Table B holds the same points as the rows below and some others, measured another way and shuffled. Each row below is followed by which row of B it is.
B, 72 x 34:
[[-131   75   67 -121 -163  203  -22   40  191  -82  -49  -55   48  -97
   366  -65  -54  -37   86  -16  213   39   90 -123   46  -28 -227  116
   -53   48   15 -150   96  123]
 [  -9   29  -15  -91 -159  207 -261  167  172 -157  -50   11  -56   32
   234   34  -35 -255  -53   35   17 -254  -24  -64   35   78 -173 -225
  -148   61 -107 -110   43   72]
 [-159    4 -147  220 -195  -71  -56  -81  -23   74   55  -23   62 -140
     6 -170 -136   89  178   62   76   54  -34 -154  -23  104   51  240
   369   44  186 -119   31 -135]
 [ -26   27 -115  123  -52 -209  172 -139   60   87   -1  -47  -14  -29
   -75   48   97  217   91  144  101  121   69  -76   18  -60  102   93
    83  -91  145 -149   39 -150]
 [-154  -11   -6 -212  -72   88 -133 -174  298  263 -101  174  -22  -40
   199 -194 -203  108  -43   86   32 -145  167  117 -258   41 -186  -80
  -191   82  -16    7   82 -160]
 [ 178  -47 -143   38   47  -88 -126   68  225   10 -211  156 -198  162
  -116  -94  125 -251  -16  -25 -242 -154 -252  -75  341  315   27 -267
   -32  -80 -205  -10  -26   85]
 [ -77   13 -237  284 -129 -213   -4  -70  116  -35  -24  -52   17  -16
    27   58  112  127  145  115  240  133   16 -179  136  223  133  125
   246 -108  254 -251   10  -46]
 [ -59   40   42  -79   -9   24  142 -102  165  113 -118   32  -15  -91
   132 -219  -24   43  133  -50   34  140  -26 -118  147   17 -132  196
    53   -4  -29  -18   74   84]
 [ -85   -6 -191  119 -187 -159   53  -93  278   22  -45  -28   22   53
    92  124  137  275   78  132  237  111  188  -32   14   46   96    6
   -60  -89  195 -336   48 -141]
 [ 221   73   86 -204  172   -3   73   68   53  -42  -99   26 -207  100
   -62  146  163 -240 -147  120 -170 -234  -97   -9  113 -121 -109 -348
  -311  -69 -266  100   10   38]
 [ 112   90  -33  105  219 -304  285 -165 -162  126   -6  -30 -130  -66
  -258   42  136   49   46  192  -35   75 -107 -133   90  -77  100   82
   179 -129   48  115   -3  -99]
 [  82   37   47 -187   29    4  126  -10  243   28 -139   37 -104   78
    86   63  145   -4  -46   59  -25  -44   60   12  102 -106 -105 -181
  -320  -64 -145  -70   63   15]
 [ 132   57   16  -79   10   68  -45  143   85 -133  -89   -9 -127   66
    54   62  104 -267  -40   31  -78 -170 -128 -104  204   23 -106 -204
  -126  -32 -182  -19   21  124]
 [ 197   75   29 -238  375 -228  164 -206  151  210 -168  143 -252   95
  -115  178  193    3 -222  274  -34 -165   55  115  -69  -46  -73 -363
  -383 -167 -125  211    7  -95]
 [ -68  -28  -26 -108  -53   30  -10 -125  272  221 -155  145  -45  -34
    90 -305 -110   51   85  -52  -79   20  -16  -13   61  120 -117   65
   -15   34  -81   -8   66  -18]
 [ -12  170  -17   -1  140  -81   11  -56   43 -151  -27 -100  -61  -69
   256  303  168  -64  -62  254  457  -22   98 -169   -8   97 -131  -40
   -28 -138  189  -21   26  110]
 [  66  -14  -21  -92   61 -106  165 -117  246  183 -171  116 -111   56
   -50 -133   94   77   46    3 -119   62  -29   -4  171   27  -17  -41
  -126  -73 -117  -21   48  -20]
 [ -15  -13   19 -213    1   96  -68  -63  339  152 -199  163  -86   23
   176 -212  -58  -55   -6  -37  -52  -80   -5   14   67  134 -194 -101
  -191   19 -150   14   65   63]
 [-162   -9   89 -220 -140  241 -144  -70  173  221  -67  141    9 -135
   200 -409 -328  -49   51  -72 -134 -133    8   17 -147   -7 -255   68
   -16  188 -130   74   93  -57]
 [ -32  -17 -160   13   40 -120 -188 -158  194  195 -116  175 -111   10
    -9  -97  -77   -9  -48  147   14 -170  -12   18  -91  281  -18 -152
    22  -29   38   52   -1 -131]
 [  19  112   82  -40 -130   16  170   77 -160 -143  168 -210    2  -50
    -9  285   82   38  -30  216   50 -102  121  -57 -148 -468  -14  -85
  -135   11    7 -153   61 -177]
 [  53  145  115  -86   26   98   67  106  -67 -184   23 -129  -62  -74
   149  141   76 -212  -12   98   97  -90  -42 -166   83 -152 -166  -39
   -43  -13  -64    2   42  128]
 [  40 -113 -303  160  -91 -102 -304   15  403   58 -250  222 -131  160
     7 -179   48 -149   50  -45  -80 -110 -183  -72  304  584   63 -190
    73  -71  -45 -138  -24   59]
 [ -91  102  -32  171 -188  -30  102   40 -166 -147  161 -221   70 -140
    53  132   22   55  118  147  188   54   45 -200  -34 -205   24  183
   221    8  183 -192   47  -88]
 [ -53   80  159 -109  -78   65  178  -50 -269  130  169  -95    6 -184
  -120  -94 -196   44   29  132 -202 -122   22   -9 -277 -493  -73   88
    47  144  -73   95   79 -270]
 [ 120   48   67 -207   16  102  -24   99  146  -63  -94   32 -133   78
    79   77   76 -210 -105   59 -102 -227  -35   -7   79  -84 -154 -293
  -303   -7 -225   -6   42   47]
 [  54  114   77 -160  327 -141  160 -236    7  213 -106   90 -153 -101
   -15  -43   22  -16  -66  188   60  -31  -14  -39  -61   10 -149  -10
   -35  -86  -20  271   23  -12]
 [ 107  -69 -240   93   20 -199 -108  -49  355   98 -241  189 -161  165
   -74  -85  152  -46   28    7  -84  -43 -136  -41  299  406   85 -197
   -26 -135  -57 -106  -21   19]
 [  56   78  -32 -116  -16  115 -288  134  162 -193  -56   12 -119   78
   224  241   58 -291 -178  176  134 -357   23  -30  -44  123 -176 -402
  -258  -16  -75  -50    7   56]
 [ -64   73 -130  254 -183  -44  -94   93 -154 -202  138 -169   30  -90
    33  151   13  -86   87  154  165  -65  -43 -216   16   18   59   66
   288   -4  179 -180    6  -62]
 [ -15  111   80   -4 -232  126   18  170 -258 -217  248 -238   30  -87
    12  260  -43  -83  -34  205  -11 -232   71  -74 -223 -471  -43 -105
   -50  105   -4 -148   55 -205]
 [ -30   90  -60   74  -54   52 -156   96   52 -186  -27  -62  -35  -52
   208   81   37 -218   27   89  213  -92  -69 -207  125  196 -105  -17
   128  -28   76  -73    8  144]
 [ 120   82   -8 -154  313 -167   39 -171   96  155 -141  123 -206   24
   -40   96   97  -76 -159  237   33 -168   -7   26  -57   83  -96 -245
  -177 -127  -57  212    0  -41]
 [ -43    5  -77  -34 -135  -68   68  -64  232   49  -37   -5  -10   45
    79  109   85  195    3  130  112   -6  175   28  -71 -107    5  -96
  -204  -48   55 -227   61 -153]
 [   8   18  -30  -56   48 -114   78 -148   57  200  -40   77  -86  -22
   -99  -63  -28   83  -16  137  -94  -78   14   22  -97  -65  -12  -62
   -41  -12  -26   50   35 -179]
 [ -61  135   82   13 -204  270 -142  246 -111 -328  102 -196   42 -134
   298   70  -53 -321   68   13  157 -122  -78 -261   91  -72 -203   69
   133   91   -9 -109   48  179]
 [ 141   73   50 -271  363 -158   91 -228  145  258 -174  184 -235   43
   -69   43   81  -33 -198  229  -52 -191   26  107 -110   16 -135 -298
  -304 -112 -140  276   10  -83]
 [ -17  -29  -89   79 -259   14   40   72  148  -31  -28  -37   13   36
     6  -74   36   45  139  -37  -88   36  -27  -91  167  -56   51   30
    23   18  -41 -260   58  -58]
 [  14   65   53  -99   74    5  143  -56  151   50 -132   16  -58  -61
   131 -104   59  -42   83   -9   66   99  -50 -136  195   34 -144  105
    -4  -53  -53   18   59  138]
 [-119  -84 -246   83 -223 -118 -134 -126  396  164 -111  127   -1   83
    77  -69  -13  235   60   76   92  -10  144   57  -50  217   69  -78
   -71  -30  121 -274   48 -195]
 [ -96   42 -123  226 -159 -137  101  -61  -44  -14   73 -112   53  -98
   -17   12   20  150  161  104  136  122   21 -169   28  -36  104  209
   269  -31  202 -196   39 -122]
 [  -4   -1  -73  -47  170 -204   58 -278  110  345 -127  183 -126  -42
  -129 -199  -64  103   -4  140  -81  -32  -24   31  -75  131  -12  -10
    46  -47    5  163   17 -163]
 [-116  -22  -29 -190 -181   33  -20 -125  306  197  -40   90   -1   32
   120   -4  -83  246  -58  138   13 -129  271  168 -291 -168  -79 -181
  -346   49  -10 -169   94 -283]
 [ 172   42  -48 -116  117 -134   90   -4  275  -29 -164   50 -174  173
     7  245  286  -36 -122  151   35 -101   47   20  145   20  -22 -347
  -373 -170 -112  -88   14   11]
 [ 122   78    5   98   17   33  -34  173 -155 -178   -6  -76 -109  -41
   -51  -16   51 -363   63    5 -115 -114 -289 -250  290   62  -43  -14
   221   -8 -120   43  -11  153]
 [  53  147  113 -134  209   15   52  -39 -105  -14  -16  -27 -120 -110
    74   54    3 -203  -77  164   74 -139  -64 -115  -35  -59 -188  -50
    -7  -25  -49  204   23   66]
 [ -49   69  139 -167    6   76  202  -79   57  115  -52   -9  -13 -129
   125 -197  -65   28  101  -17  -15   93   -3  -87   52 -178 -176  189
     1   42  -78   41   95   39]
 [  63    4 -164   87  -71  -34 -169   96  249 -132 -134   36 -100  111
   103   74  148 -173    6   42   66  -98  -89 -119  253  302  -11 -193
   -29  -87  -20 -174   -1  109]
 [  44   68  -44  -27  142 -147   97 -114  158   46 -126   35 -105    4
    60   55  141   11   -3  128  153   39    4  -87  120  113  -57  -33
   -49 -131   33    7   16   62]
 [ -32   64   -5  -51  -74   72   18   46  239 -105 -110  -34  -20  -10
   276   15   98  -58   67   -5  200   59   28 -143  193   86 -149   29
   -71  -44    7 -164   64  168]
 [  83  132   64    3  -27   73   73  192  -52 -301   15 -185  -53  -20
   151  218  184 -234   22   72  131  -40  -77 -234  230 -109 -106  -38
   -19  -58  -44 -109   36  190]
 [  73   81   48 -119  -26  115  -35  136  131 -181  -67  -46  -83   41
   184  131  116 -216  -51   53   62 -137  -28 -101  144  -32 -156 -180
  -191  -29 -119  -83   41  136]
 [ 119   37 -138  207   26 -244   88  -10 -131  -27   36  -59 -109   16
  -264  124  143  -41   37  170  -97  -59 -139 -130  121  -13  171  -76
   172  -97   30  -51  -24 -127]
 [  53  137  150 -188  317 -133  265 -248 -167  248   -1   32 -129 -156
  -114  -44  -39   19  -63  224  -41  -51   -7  -15 -175 -226 -132   33
   -12  -33  -48  322   31 -113]
 [ -70   70   20  -48 -109  165 -147   85   85 -130  -20  -47  -10  -70
   261    3  -51 -180   18   45  146 -118    1 -134   31   51 -187  -20
     7   39   -1  -74   49  100]
 [ 166   47  -25  101   27 -192  181   24 -248    5   95  -85 -124   11
  -364  123  104  -59   -7  173 -280 -135 -143  -73   38 -279  155 -131
    62  -39 -100   16   -6 -218]
 [ -25   43  -19  -22 -150  175 -229  157   81 -159  -18  -31  -29  -19
   204   -5  -56 -265    0   24   46 -198  -76 -135   74   98 -157 -105
    11   60  -62  -85   29   95]
 [  83  -29  -52  -84  117 -129  -43 -148   24  294  -75  190 -172   28
  -250 -161 -109  -37  -83  139 -317 -252 -102   94 -130   20    3 -224
   -47   18 -158  188    6 -247]
 [  78   67  -16   74   22 -173  219  -40 -147   14   66  -95  -74  -30
  -198  117  111   50   33  172  -80   -9  -36  -84   22 -236   94   -9
    53  -56    3  -35   18 -161]
 [  62   29  -21  -91  -53   74  -78   86  211  -83 -107   29  -97   71
   134   50   82 -154  -37   39    2 -141  -18  -58  127   57 -111 -205
  -186  -25 -120  -94   36   73]
 [ -51   47  -26   -5   -6 -152  224 -180   52  163   -4  -20   -9  -71
   -36  -17   38  230   67  141   66  104  107  -30  -67 -150   19  114
     2  -51   91  -69   59 -167]
 [ -94  -47 -108   -1 -134 -112   71 -182  234  246  -65   91    1   -8
   -18 -160  -54  261   88   58  -28   59  111   44  -70  -10   36   48
   -32    2   54 -144   64 -218]
 [   6  141  118 -237  148   39   63  -79   82    3  -45  -19  -89  -64
   221  171   48  -49 -126  215  223 -124  147  -15 -145 -120 -226 -135
  -252  -51   -3   83   57   24]
 [ 138   94   46  -54   68    8  104  110   57 -155  -83  -67 -113   30
    67  118  197 -201    0   43   26  -28 -102 -163  267  -32  -98  -95
   -91  -87 -119  -39   31  175]
 [  37  -31 -158    2  125 -264   72 -231  304  259 -208  184 -127   73
   -78  -85  109  153    8  112   15   45   11   24   89  238   48  -82
   -68 -139   29   -7   11  -90]
 [  -3   -3   13 -133   -3 -107  210 -177  148  254  -61   78  -60    5
   -87  -85    6  235   13   99 -119   14  108   86 -100 -212   -8  -31
  -177  -17  -62  -32   69 -224]
 [ 102   69  110 -120  197  -17  120  -66 -114  143  -62   64 -142  -97
  -122 -195  -56 -197    7   42 -227  -94 -206 -100   92  -70 -124   12
    91   13 -189  272   15   22]
 [ -73   41    8  -66  163  -44  -24 -213   21  269 -105  152  -81 -166
    20 -337 -189  -64   48   49  -27  -30 -121  -86  -34  189 -154  154
   222   31  -11  257   24   -3]
 [-113   21  -36   79 -149   -3  123  -55   96   53  -35  -41   46 -108
    92 -209  -26   95  214  -54   62  197  -28 -176  165    9  -27  291
   208   12   69 -145   70   23]
 [ -17   98  -18  167 -168   -8   40  109 -272 -184  197 -214   32 -115
   -53  157   -1  -75   70  162   33  -85  -42 -180  -33 -249   48   60
   212   38   84 -129   23 -125]
 [   1   25    7  -28  -90  -34   69  -35  -91   93   82  -22  -41  -43
  -137   -1  -66   48   -6  145 -169 -139   16   13 -155 -270   14  -71
   -27   53  -61  -17   45 -248]
 [-106   65  -56  157 -237   50 -107   83 -158 -132  161 -148   55 -122
    53   59 -103  -66   74  133   85 -115   -5 -160 -107 -107   -3   70
   229   82  123 -147   37 -126]]
Rows of B count from 0, top down.

[  31   38  -26   39  -77  189  158  -58  138   25   48   50 -112   23
   59  -47    6  -94   51   44  153    6  -57  108   54   20] : 34
[ -36  -58   74   38   27   24   12  187 -129 -174   69  129  208  235
 -153   27  215   43  105 -146  -73  309  -40  -14   25  -33] : 28
[  81  -37   92   -4    2   16  127 -149  339  217 -161 -172  -69 -254
  163 -157 -121  -43  -23  205  234 -232  -68 -139   -6   19] : 68
[  14  116  119  -28  -62  234  105 -154   97  -90   93  227  -68  143
  -12  253   41 -111   69   22  230   76   -2   83  246   82] : 19
[ -28 -116   39   53   35  -82   14  168  -44  -35  -81  -77  200    6
   23 -131   76   39   53   14  -86  127  -69 -122 -137  -53] : 51
[ -54   15   28    6  -19   11   66  106   -6   28 -156 -107   -5  -99
  180  -18  -88 -103   20  167   69  -50   36 -115 -123    2] : 17
[  75  -93 -181   72  136  -72  197  164 -131   66  -77 -207 -134 -141
  -70 -558    4 -237  -53  -31  128  -48   73 -231  113  -10] : 8
[  18  -35 -178   51  -10  135  289  202   35   45   58 -209 -134  -18
  -42 -494   73 -129   67  -82   49  -27   22 -114   37  -24] : 33
[  88 -119   61   54  134 -201   26  191   88  219 -299 -216   21 -226
   43 -313  -55  -10  -70   95  136  -76   24 -181 -199  -75] : 0
[  61 -104 -158  141  -35   52  116  -25   40   43   22  -22  -25  -38
   75 -301   16  -74   18   40   -1   60 -161  137  -72  -40] : 70
[  26  -83   84   13   98 -133   40  141   37   97 -209 -161   71 -141
   42 -189  -21  -34  -17   86   96  -37   27 -239  -89  -32] : 49
[ 122 -263 -190  219   61 -117   62  125    1   79    5  -65  129  -13
  -84 -559  151   60   10 -103 -121  204 -241  128 -179 -129] : 30
[ -23  113   27  -29  -23  165  149  -47   -6  -51    1   43 -140    6
   68   67  -47 -216   28   94  216  -47   85  -75  193   87] : 64
[ 101   11  121   42   -4   79   18 -239  188   44  -29  203  -34   10
   29  150  -11  -61   -7   95  249   39 -100  139  131   44] : 10
[-121   62  119  -68  -64  119   49 -259  -75 -251   78  100  152   42
  185  316  -49 -166   81  205   19   13  -53 -241  282  139] : 22
[  95 -117    9  105  121 -242  -47   88   47  257 -390 -169  -28 -317
  187 -242 -184  -81 -125  244  160 -112  -13  -53 -293  -67] : 46
[ 117   59  269   19   73  -80 -148 -250  160  142 -291  246  -49 -121
  141  395 -174  -84 -106  267  397  -32   -5  137   -2   35] : 67
[ -78  -13   39   -9  -90  151  151   82   90  -79   77  -69  113   80
   52  -45   93   19  135    5  -52   62  -68 -109    0    3] : 59
[-36 -99  30  47   1 -24  26 103 -32 -73 -19 -35 202  40  35 -85  83  31
  72  15 -95 143 -99 -93 -79 -28] : 1
[  99  -41  -61   50   46   39  166  -40   98   98  -39  -66 -131  -99
   -4 -287   -7 -148  -22   31  207  -60  -24  -56  119   13] : 3
[   6  -72  131   23  -13    8    6  -43  125  -26  -18   34  205   30
   33   49   70   79   70   52    3   97 -133  -58  -20  -12] : 56
[  76    4   95   36   56   29   73  271   76   87  -95   48  -49   98
 -160  -91  125   29   32 -132  189  139   72   85  -88  -68] : 62
[ 103 -211 -210  181   54  -64  139  209    8  100   -3 -145   34  -26
  -95 -608  131    8   16 -116  -68  140 -151   67 -160 -117] : 20
[ -15  103   53   40  -11  120   27  143 -115  -80  -30  206  -72  171
  -21  191   42 -116   44  -18  153  188   84  169  -15   12] : 36
[ 169 -193   -7  149  132 -181  -39 -110   49   98 -116   49  102  -98
  -43 -252   27  -14  -74   41   99  105 -180   45   -5  -51] : 71
[ 156  -42  100   33   49    0   57 -298  269  145  -98   62  -64 -152
   54  -40  -74  -86  -58  154  309  -97 -109    5  164   40] : 2
[  48  112   85    4  -31  153   67 -165  105   30  -47  179 -167    5
   87  208  -81 -169   -4  131  303  -19   19  132  127   69] : 41
[  40  -43  154   87   14 -109 -166 -178   59   58 -223  169  119  -95
  220  276 -129  -16  -54  269  117   63 -138  150 -167   -7] : 66
[  40   -1 -153   47  -14  112  236   12   72  104  -43 -175 -214 -150
  113 -349  -85 -218   -5  102  162 -147   15  -73   46   28] : 61
